Small tables with named rows and columns. After each table, cells are looked up by row and column.

pof =
         bag  muga  vudidob  guzoni  ruv  dotor  nusa  gusuve  fid  sunaniz
tose     541   463      535     385  893    718   536     292  954      400
zunugas  539   541      539     545  538    537   543     542  537      540
gik      514   526      514     648  375    567   528     670  277      642
vas      345   486      608     710  473    476   467     496  469      599
vevimif  355   576      669     619  457    374   516     506  565      520
kitipu   641   834      517     458  295     49   772     629  514      330
dos      171   501      702     805  397    468   312     379  459      679
bel      542   542      540     541  540    541   541     542  539      542

bag of vas = 345
muga of gik = 526
gusuve of zunugas = 542
dotor of vas = 476
gusuve of kitipu = 629
vudidob of tose = 535
gusuve of tose = 292
ruv of tose = 893
gusuve of gik = 670
nusa of gik = 528
sunaniz of zunugas = 540
nusa of vevimif = 516
sunaniz of tose = 400
vudidob of vevimif = 669
guzoni of bel = 541
nusa of vas = 467
Row with the largest vudidob: dos

sisu =
|  | dap | resida | limave | bugavun |
|---|---|---|---|---|
| vumes | 2548 | 8137 | 7594 | 4518 |
| pif | 6046 | 1883 | 7891 | 5916 |
| nuve | 6710 | 6561 | 3740 | 1778 |
| nos | 6569 | 6745 | 3794 | 1751 |

pif, limave: 7891
vumes, dap: 2548
pif, dap: 6046
nuve, dap: 6710
nuve, limave: 3740
pif, bugavun: 5916
vumes, bugavun: 4518
pif, resida: 1883
nos, limave: 3794
nos, resida: 6745
nuve, resida: 6561
vumes, limave: 7594
nos, bugavun: 1751
nos, dap: 6569
nuve, bugavun: 1778

setate:
|  | gifide | zunaz | puzod | taru | zuvemi | kamo | vakeseb |
|---|---|---|---|---|---|---|---|
| ful | 0.10 | 0.41 | 0.22 | 0.23 | 0.13 | 0.04 | 0.06 |
| mak | 0.37 | -0.56 | -0.08 | -0.08 | 0.78 | 0.10 | 0.14 |
| rad | 0.07 | -0.39 | 0.14 | 0.17 | 0.71 | -0.29 | 0.10 |
| lep | -0.60 | -0.16 | 0.19 | 0.07 | 0.33 | 0.08 | 0.13 |
| duten | 0.11 | 0.28 | 0.06 | 0.46 | -0.55 | 0.65 | 0.09 |
| vupeb | -0.71 | -0.76 | 0.25 | 0.22 | 0.12 | 0.47 | 0.13 |

What is the gifide of rad in setate?
0.07
What is the zunaz of mak in setate?
-0.56
What is the puzod of rad in setate?
0.14
What is the zuvemi of duten in setate?
-0.55
What is the gifide of duten in setate?
0.11
What is the taru of lep in setate?
0.07
What is the zuvemi of vupeb in setate?
0.12
What is the vakeseb of ful in setate?
0.06
What is the kamo of mak in setate?
0.10
Which row has the largest taru? duten

libem =
,ranim,begorun,vadarik,rinini,lok
pitem,202,62,130,163,148
biv,174,125,103,90,148
dudita,125,211,126,128,202
kibo,126,195,168,174,82
fes,129,120,214,186,220
karupas,132,128,136,249,214
votisek,195,158,213,125,130
sigosu,197,195,140,165,129
sibi,122,119,191,115,254
fegi,133,156,94,199,138

What is the rinini of kibo in libem? 174
What is the begorun of votisek in libem? 158
What is the lok of pitem in libem? 148
What is the rinini of votisek in libem? 125
What is the vadarik of pitem in libem? 130
What is the begorun of dudita in libem? 211
What is the vadarik of dudita in libem? 126
What is the rinini of karupas in libem? 249
What is the lok of sibi in libem? 254
What is the ranim of dudita in libem? 125
What is the vadarik of kibo in libem? 168
What is the vadarik of biv in libem? 103

remun:
cols = mig, sizurem, lavupus, fas, zusuvug
zuzabas: [122, 139, 66, 111, 155]
fod: [119, 92, 149, 105, 202]
rupomad: [105, 100, 118, 130, 153]
padoze: [104, 146, 75, 114, 148]
rim: [84, 132, 155, 120, 164]
meb: [89, 137, 143, 111, 93]
sadubi: [82, 131, 100, 129, 187]
megub: [98, 200, 66, 112, 86]
tetim: [167, 127, 104, 156, 133]
poni: [166, 86, 108, 111, 177]
kogomo: [125, 109, 184, 58, 133]
mut: [162, 90, 129, 106, 170]
pozoker: [117, 61, 108, 116, 116]

fod, mig => 119
padoze, mig => 104
kogomo, zusuvug => 133
rim, lavupus => 155
poni, mig => 166
padoze, fas => 114
mut, fas => 106

